W =
[[127 127 123 132 131 131 124 127 132]
 [125 129 131 132 132 123 137 136 128]
 [137 134 127 117 124 139 118 122 123]
 [114 117 121 144 139 122 139 131 143]
 [127 131 138 125 124 136 136 139 117]
 [129 130 114 123 126 136 119 120 127]
 [134 129 133 124 127 106 122 127 130]]
W[0][0]: 127
W[3]: [114, 117, 121, 144, 139, 122, 139, 131, 143]
W[6]: [134, 129, 133, 124, 127, 106, 122, 127, 130]
W[:, 1]: [127, 129, 134, 117, 131, 130, 129]
W[0][2]: 123
W[3][1]: 117
W[6][6]: 122
W[3][7]: 131
W[4][6]: 136
W[3][0]: 114
W[5][4]: 126
W[:, 4]: [131, 132, 124, 139, 124, 126, 127]
W[5]: [129, 130, 114, 123, 126, 136, 119, 120, 127]
W[0][1]: 127
W[1][6]: 137
W[4]: [127, 131, 138, 125, 124, 136, 136, 139, 117]
W[1][1]: 129
W[6][4]: 127
W[:, 3]: [132, 132, 117, 144, 125, 123, 124]
W[:, 0]: [127, 125, 137, 114, 127, 129, 134]
W[1][4]: 132

data = [[113, 132, 122, 114, 134, 119, 143, 146, 121, 132, 124, 108, 150], [140, 124, 134, 139, 124, 135, 116, 114, 134, 125, 132, 144, 110], [139, 124, 134, 139, 124, 135, 117, 113, 134, 126, 132, 143, 110], [120, 131, 124, 120, 131, 123, 136, 138, 124, 130, 125, 117, 140], [120, 130, 125, 121, 131, 123, 135, 136, 125, 130, 126, 118, 139], [123, 130, 126, 124, 130, 125, 133, 133, 126, 129, 127, 122, 136], [137, 125, 132, 136, 125, 133, 120, 117, 132, 126, 130, 139, 116], [145, 123, 136, 143, 121, 138, 111, 107, 136, 125, 133, 151, 103], [140, 125, 133, 140, 123, 136, 116, 113, 134, 125, 131, 145, 109], [123, 130, 125, 123, 130, 125, 133, 134, 125, 129, 127, 121, 136], [120, 130, 124, 120, 131, 123, 137, 139, 124, 130, 125, 116, 141]]
data[0][0]	113
data[1][7]	114
data[2][11]	143
data[2][8]	134
data[3][9]	130
data[6][0]	137
data[:, 4]	[134, 124, 124, 131, 131, 130, 125, 121, 123, 130, 131]
data[:, 1]	[132, 124, 124, 131, 130, 130, 125, 123, 125, 130, 130]
data[4][10]	126
data[2]	[139, 124, 134, 139, 124, 135, 117, 113, 134, 126, 132, 143, 110]
data[1][10]	132
data[2][0]	139
data[4][7]	136
data[4][12]	139
data[9]	[123, 130, 125, 123, 130, 125, 133, 134, 125, 129, 127, 121, 136]
data[7][1]	123
data[3][8]	124
data[0][9]	132
data[5][4]	130
data[3][5]	123
data[4][11]	118
data[:, 12]	[150, 110, 110, 140, 139, 136, 116, 103, 109, 136, 141]
data[6]	[137, 125, 132, 136, 125, 133, 120, 117, 132, 126, 130, 139, 116]
data[:, 3]	[114, 139, 139, 120, 121, 124, 136, 143, 140, 123, 120]
data[8][11]	145
data[9][12]	136
data[:, 6]	[143, 116, 117, 136, 135, 133, 120, 111, 116, 133, 137]
data[2][6]	117
data[8][5]	136
data[3][2]	124
data[2][4]	124
data[10][9]	130

X = [125 140 131 152  98]
X[0] = 125
X[2] = 131
X[3] = 152

arr =
[[141 131 123 121 114]
 [139 141 115 120 128]
 [122 132 127 135 149]
 [138 142 122 133 144]
 [116 120 133 113 116]
 [129 124 140 137 123]
 [112 118 130 124 125]
 [131 122 113 123 133]
 [118 132 133 136 143]
 [119 119 105 122 145]
 [116 118 121 116 117]
 [136 136 132 135 131]
 [126 115 115 118 123]]
arr[-13,0] => 141
arr[-10,-5] => 138
arr[:, 4] => [114, 128, 149, 144, 116, 123, 125, 133, 143, 145, 117, 131, 123]
arr[0] => [141, 131, 123, 121, 114]
arr[-6,0] => 131
arr[12,-3] => 115
arr[-4,0] => 119
arr[0,2] => 123
arr[-2,3] => 135
arr[2,-1] => 149
arr[-3,1] => 118
arr[:, 0] => [141, 139, 122, 138, 116, 129, 112, 131, 118, 119, 116, 136, 126]
arr[2] => [122, 132, 127, 135, 149]
arr[4,-3] => 133
arr[8,-2] => 136
arr[:, -2] => [121, 120, 135, 133, 113, 137, 124, 123, 136, 122, 116, 135, 118]
arr[-13,-4] => 131
arr[-4,-3] => 105
arr[-9,-4] => 120
arr[9,3] => 122
arr[-8,-3] => 140
arr[:, 2] => [123, 115, 127, 122, 133, 140, 130, 113, 133, 105, 121, 132, 115]
arr[7,3] => 123
arr[-5,1] => 132
arr[11,-1] => 131
arr[12,4] => 123
arr[-13,-1] => 114
arr[-7,-2] => 124
arr[-1,3] => 118

B =
[[128 128 127 128 129 128]
 [124 119 123 105 119 105]
 [113 114 103 117 138 121]
 [128 128 128 128 128 128]
 [122 123 118 126 134 128]
 [110 111  98 114 139 119]
 [127 127 126 129 130 129]
 [126 122 126 111 121 111]
 [128 128 128 128 128 128]
 [124 119 123 105 120 105]]
B[0, -6]: 128
B[-2, 0]: 128
B[7, -4]: 126
B[4, 3]: 126
B[:, 1]: [128, 119, 114, 128, 123, 111, 127, 122, 128, 119]
B[-4, -2]: 130
B[-4, 5]: 129
B[-2, 1]: 128
B[7, -1]: 111
B[1, -1]: 105
B[6, -5]: 127
B[-9, -6]: 124
B[-3]: [126, 122, 126, 111, 121, 111]
B[8, 2]: 128
B[-2, 5]: 128
B[:, -4]: [127, 123, 103, 128, 118, 98, 126, 126, 128, 123]
B[0, 4]: 129
B[3, -2]: 128
B[4, -1]: 128
B[0, -4]: 127
B[:, 0]: [128, 124, 113, 128, 122, 110, 127, 126, 128, 124]
B[-8]: [113, 114, 103, 117, 138, 121]
B[-4, 3]: 129
B[6, 2]: 126

M =
[[145 151 131  98 124 132 145 125 116 132 154 126]
 [109 120 150 121 127 126 130 135 101 153 124 129]]
M[-2][0] = 145
M[-1][-4] = 101
M[-2][5] = 132
M[-1][2] = 150
M[:, 11] = [126, 129]
M[0][9] = 132
M[1][-2] = 124
M[1] = [109, 120, 150, 121, 127, 126, 130, 135, 101, 153, 124, 129]
M[:, 4] = [124, 127]

A = [134 127 110 147 106 129]
A[0]	134
A[2]	110
A[4]	106
A[1]	127
